[[-22   6  29   1  25]
 [-42 -20  24  25  20]
 [-48   0   9   8  15]
 [-31  14   6  -6  11]
 [  0 -14 -36   9 -28]]
=>
[[-22   6]
 [-42 -20]
 [-48   0]]

[[  1   6  45 -12  -5]
 [ 17   5 -35  10 -10]
 [ -2   8  -8   2   8]
 [-17   2  25  11   5]]
=>
[[ 1  6]
 [17  5]
 [-2  8]]

[[-21 -21  23 -23]
 [ 20  10 -48  21]
 [  3  -3 -19   3]
 [-19 -19  17 -20]]
=>
[[-21 -21]
 [ 20  10]
 [  3  -3]]

[[-13   1   6]
 [-42  28  13]
 [-18   6 -15]
 [-17 -16  26]
 [ 42  25 -53]]
=>
[[-13   1]
 [-42  28]
 [-18   6]]

[[ 10 -50  12  -2]
 [ -2  20   0 -49]
 [ 10  37  35  14]
 [ -3   3 -15 -31]
 [-16 -45  27  35]]
=>
[[ 10 -50]
 [ -2  20]
 [ 10  37]]

[[ -1  -1   2]
 [-37 -37  19]
 [-12 -12  49]]
=>
[[ -1  -1]
 [-37 -37]
 [-12 -12]]

[[-26   3  -2 -16  -8]
 [-24   0  -7 -14  -2]
 [-25 -42 -11  33 -45]]
=>
[[-26   3]
 [-24   0]
 [-25 -42]]

[[-25  21  23]
 [-19  16  19]
 [ 41 -45 -42]
 [-27  22  25]
 [  0   2   0]]
=>
[[-25  21]
 [-19  16]
 [ 41 -45]]

[[-12  39 -54 -45 -55]
 [-13  20 -37 -30 -37]
 [-14   3 -22 -17 -21]]
=>
[[-12  39]
 [-13  20]
 [-14   3]]
---
[[ -3   3  -8  -4  -9  -8 -25 -38   4]
 [ 11  23 -22  -5 -20  18  12  44   9]
 [ 15  25   4 -14  15  -9  -3 -23 -24]
 [ 14  10  -5   5   4 -23 -12  -4   0]
 [ -9  13 -13 -22  -4  -7 -16  -1   9]
 [ 14  11 -11 -22  -7 -12 -11   1   3]]
=>
[[  4   9 -24   0   9   3]
 [-38  44 -23  -4  -1   1]
 [-25  12  -3 -12 -16 -11]
 [ -8  18  -9 -23  -7 -12]
 [ -9 -20  15   4  -4  -7]
 [ -4  -5 -14   5 -22 -22]
 [ -8 -22   4  -5 -13 -11]
 [  3  23  25  10  13  11]
 [ -3  11  15  14  -9  14]]

[[-32 -33 -35 -35 -32  34]
 [ -5  -2   1   2  -3   2]
 [-31 -32 -32 -32 -31  31]
 [ -5  -3   1   0  -3   3]
 [-27 -26 -28 -29 -25  27]
 [  4   2   1   2   2  -4]
 [ 45  38  40  41  39 -39]
 [-34 -33 -35 -37 -33  34]
 [-31 -31 -33 -32 -31  31]
 [-36 -35 -39 -39 -35  36]
 [-34 -34 -37 -36 -34  35]]
=>
[[ 34   2  31   3  27  -4 -39  34  31  36  35]
 [-32  -3 -31  -3 -25   2  39 -33 -31 -35 -34]
 [-35   2 -32   0 -29   2  41 -37 -32 -39 -36]
 [-35   1 -32   1 -28   1  40 -35 -33 -39 -37]
 [-33  -2 -32  -3 -26   2  38 -33 -31 -35 -34]
 [-32  -5 -31  -5 -27   4  45 -34 -31 -36 -34]]

[[ 37 -37 -37 -27 -35]
 [ 43 -43 -43 -31 -41]
 [ 49 -50 -48 -35 -46]
 [ 50 -50 -49 -35 -47]
 [ 41 -41 -41 -30 -38]
 [-41  40  41  30  38]
 [ 46 -46 -45 -33 -43]
 [ 47 -47 -46 -34 -44]]
=>
[[-35 -41 -46 -47 -38  38 -43 -44]
 [-27 -31 -35 -35 -30  30 -33 -34]
 [-37 -43 -48 -49 -41  41 -45 -46]
 [-37 -43 -50 -50 -41  40 -46 -47]
 [ 37  43  49  50  41 -41  46  47]]

[[-35  34  34]
 [-47  44  45]
 [-48  42  44]
 [  2   0  -1]
 [ 29 -29 -30]
 [ 26 -26 -26]
 [ 30 -31 -31]]
=>
[[ 34  45  44  -1 -30 -26 -31]
 [ 34  44  42   0 -29 -26 -31]
 [-35 -47 -48   2  29  26  30]]

[[  0  -1   1   0   5   0   0]
 [  0   1  -1   0  -4   0   0]
 [ -1   2  -3   1 -11   0   0]
 [ -3  -8 -15   4 -38  -9  -9]
 [ -6  -2  -2  -2  27  -1  -1]
 [-16  -3  -7   0  47   2  -2]
 [ -2 -10 -16   3 -40 -10 -11]
 [ -1 -14 -18   3 -46 -13 -14]
 [  1 -20 -21   2 -53 -17 -19]
 [ -3  -7 -14   4 -37  -9  -9]
 [ -2   2  -6   2 -17  -1  -1]]
=>
[[  0   0   0  -9  -1  -2 -11 -14 -19  -9  -1]
 [  0   0   0  -9  -1   2 -10 -13 -17  -9  -1]
 [  5  -4 -11 -38  27  47 -40 -46 -53 -37 -17]
 [  0   0   1   4  -2   0   3   3   2   4   2]
 [  1  -1  -3 -15  -2  -7 -16 -18 -21 -14  -6]
 [ -1   1   2  -8  -2  -3 -10 -14 -20  -7   2]
 [  0   0  -1  -3  -6 -16  -2  -1   1  -3  -2]]

[[-36   5   3 -12  10 -11   3 -10  -4]
 [-54 -14  -4 -15   2  34   1 -26 -21]]
=>
[[ -4 -21]
 [-10 -26]
 [  3   1]
 [-11  34]
 [ 10   2]
 [-12 -15]
 [  3  -4]
 [  5 -14]
 [-36 -54]]

[[  2  -2   0   3  24  28  -2]
 [ 17 -17  17  17  47  55 -18]
 [ -6   6  -7  -6 -18 -22   6]
 [-18  17 -17 -14  -9 -17  13]
 [ -3   3  -6  -5 -21 -19   9]
 [ 16 -17  17  18 -11 -15 -19]
 [-17  16 -16 -13  -7 -15  12]
 [-12  12 -11  -9   9   4   8]
 [ 11 -11   9   8 -18 -14  -5]]
=>
[[ -2 -18   6  13   9 -19  12   8  -5]
 [ 28  55 -22 -17 -19 -15 -15   4 -14]
 [ 24  47 -18  -9 -21 -11  -7   9 -18]
 [  3  17  -6 -14  -5  18 -13  -9   8]
 [  0  17  -7 -17  -6  17 -16 -11   9]
 [ -2 -17   6  17   3 -17  16  12 -11]
 [  2  17  -6 -18  -3  16 -17 -12  11]]
---
[[ 31 -32  32]
 [ 40 -41  42]
 [-27  28 -28]]
=>
[[-32  32]
 [-41  42]]

[[ 32  29 -16  -7]
 [ 14   7  38 -42]
 [  3  27 -29  -5]
 [ -8 -47 -16   6]]
=>
[[ 29 -16]
 [  7  38]]

[[ 16 -18 -56   8 -19]
 [-20  51 -23  -9 -10]]
=>
[[-18 -56]
 [ 51 -23]]

[[-5 13 -5]
 [-4 13 -3]
 [36 14 37]
 [54 14 56]]
=>
[[13 -5]
 [13 -3]]

[[-52 -44 -53]
 [-13  -9 -12]]
=>
[[-44 -53]
 [ -9 -12]]

[[ 51  -8  22 -41]
 [-16   2  -7   8]
 [-11   2  -3   8]]
=>
[[-8 22]
 [ 2 -7]]
